Below are the code and all the weights of a small trained network. Each question names an input and a class and asks about switching units off, where a switched-off unit gives its printed mean instead of its output.

import numpy as np


def w(rows, s, z=0):
    codes = np.array(rows[::2]) - 128.0
    scale = np.full(codes.shape[1], s)
    scale[-1] = z or s
    return codes * scale


def f(y):
    return np.maximum(y, 0)


def log_softmax(a):
    a = a - a.max(-1, keepdims=True)
    return a - np.log(np.exp(a).sum(-1, keepdims=True))


def net(x, mask):
    res = np.array(x, float).reshape(1, 5) / 4 @ E
    y = f(res @ A[0][:, :-1].T + A[0][:, -1])
    res = res + np.where(mask, y, B[0][:, -1]) @ B[0][:, :-1]
    return log_softmax(res[-1] @ U[:, :-1].T + U[:, -1])


A, B = {}, {}
E = w([
[191,128,75,158,137,199,56,104,174,165],'x0',
[163,47,182,122,83,131,107,127,102,100],'x1',
[135,120,174,133,59,180,156,112,80,155],'x2',
[67,65,63,244,107,83,182,183,112,223],'x3',
[78,155,133,199,103,128,88,2,82,177],'x4',
],0.007)
A[0] = w([
[163,77,145,136,101,144,59,103,128,117,201],'neuron 0',
[152,137,177,59,134,125,130,146,109,77,184],'neuron 1',
[177,129,108,123,157,149,82,155,167,123,102],'neuron 2',
[103,83,109,157,120,58,156,150,118,140,211],'neuron 3',
[180,122,98,129,143,161,88,146,161,120,162],'neuron 4',
[107,155,139,162,117,124,77,6,105,139,252],'neuron 5',
[151,109,115,109,127,140,114,153,165,136,153],'neuron 6',
[161,140,188,48,126,118,153,140,122,58,157],'neuron 7',
[176,103,126,121,124,132,89,132,156,100,125],'neuron 8',
[122,121,141,142,82,140,135,110,96,144,237],'neuron 9',
[145,95,141,142,64,181,137,128,101,155,145],'neuron 10',
[124,158,106,112,166,113,129,143,164,117,71],'neuron 11',
[89,93,125,157,125,73,181,167,112,144,162],'neuron 12',
],0.011,0.002)
B[0] = w([
[215,72,82,49,107,139,37,29,153,187,198],'neuron 0',
[72,151,201,113,169,191,131,140,71,131,224],'neuron 1',
[194,88,107,77,69,181,78,96,127,155,196],'neuron 2',
[111,154,115,217,138,118,212,194,153,115,222],'neuron 3',
[216,97,91,111,51,180,89,91,114,174,200],'neuron 4',
[119,205,121,101,139,205,62,69,2,248,254],'neuron 5',
[159,150,88,106,118,136,87,96,115,171,170],'neuron 6',
[71,145,199,111,163,202,134,165,53,136,241],'neuron 7',
[157,82,129,82,137,112,79,93,147,129,184],'neuron 8',
[138,119,112,130,95,187,128,127,113,158,184],'neuron 9',
[191,80,124,139,31,233,118,141,103,155,189],'neuron 10',
[168,67,138,95,83,159,102,102,152,138,178],'neuron 11',
[140,121,86,227,126,93,233,192,167,107,229],'neuron 12',
],0.0081,0.0086)
U = w([
[170,129,100,97,96,158,13,6,106,176,155],'0',
[121,91,165,86,142,149,70,113,123,92,96],'1',
[137,105,112,163,78,139,158,164,150,123,133],'2',
[143,101,92,149,148,2,157,150,220,80,129],'3',
[64,179,152,147,190,133,134,148,94,135,130],'4',
[131,127,132,106,80,10,77,52,139,7,1],'5',
],0.0099,0.0074)

Each question gives the input, the list of numbers given to net, and the class t.
The units are the neurons (one row each of A and B). Each row of codes is followed by its name. A weight is (code - 128) times the scale printed after its matrix; where a second scale follows, it is the last column's (A, B and U).
mask holds one flag per neuron, in row order. A switched-off neuron (its flag False) gives its mean, the last column of its row in B, instead of its output. The means were averaged over made-up inputs and are rounded, as every weight is.
A unit's drop is (log p(t) with every unit on - log p(t) with that unit switched off) / (log p(t) with every unit on - log p(t) with every unit switched off).
The circuit of an input: a set's keep is (log p(t) with only the set's units on - log p(t) with every unit switched off) / (log p(t) with every unit on - log p(t) with every unit switched off). Starting from the 12 units with the biggest drops (on a tie, the unit counted first), units are removed one at a time, each time the one whose removal leaves the highest keep (on an exact tie, the one counted first), for as long as the keep stays at least 0.8.
circuit, biggest first: the units of the circuit, biggest drop first
top k neurons: the k neurons with the biggest drops, biggest first
drop of u: that unit's drop, to one decimal
input [-6,5,4,-8,-7], class 4: circuit, biggest first	neuron 7
input [-6,5,4,2,-6], class 4: circuit, biggest first	neuron 7; neuron 1
input [5,6,-2,7,1], class 2: circuit, biggest first	neuron 3; neuron 5
input [-2,7,6,-4,-6], class 1: top 3 neurons	neuron 7; neuron 5; neuron 1
input [-8,-5,-2,5,5], class 2: top 3 neurons	neuron 12; neuron 7; neuron 1
input [-8,8,8,-1,-7], class 4: top 2 neurons	neuron 7; neuron 1
input [-3,2,-4,1,-8], class 4: top 2 neurons	neuron 7; neuron 1
input [-7,-1,4,2,0], class 2: top 2 neurons	neuron 5; neuron 12
input [-7,-4,2,4,3], class 2: top 4 neurons	neuron 12; neuron 7; neuron 1; neuron 9
input [-1,-5,-7,2,-8], class 3: top 2 neurons	neuron 5; neuron 10
input [-4,-2,-4,2,-4], class 3: drop of neuron 5	0.3
input [-4,-1,5,6,6], class 2: drop of neuron 11	0.0
input [4,2,4,8,3], class 2: drop of neuron 3	0.1
input [-5,-3,-8,-8,-1], class 1: top neuron	neuron 11
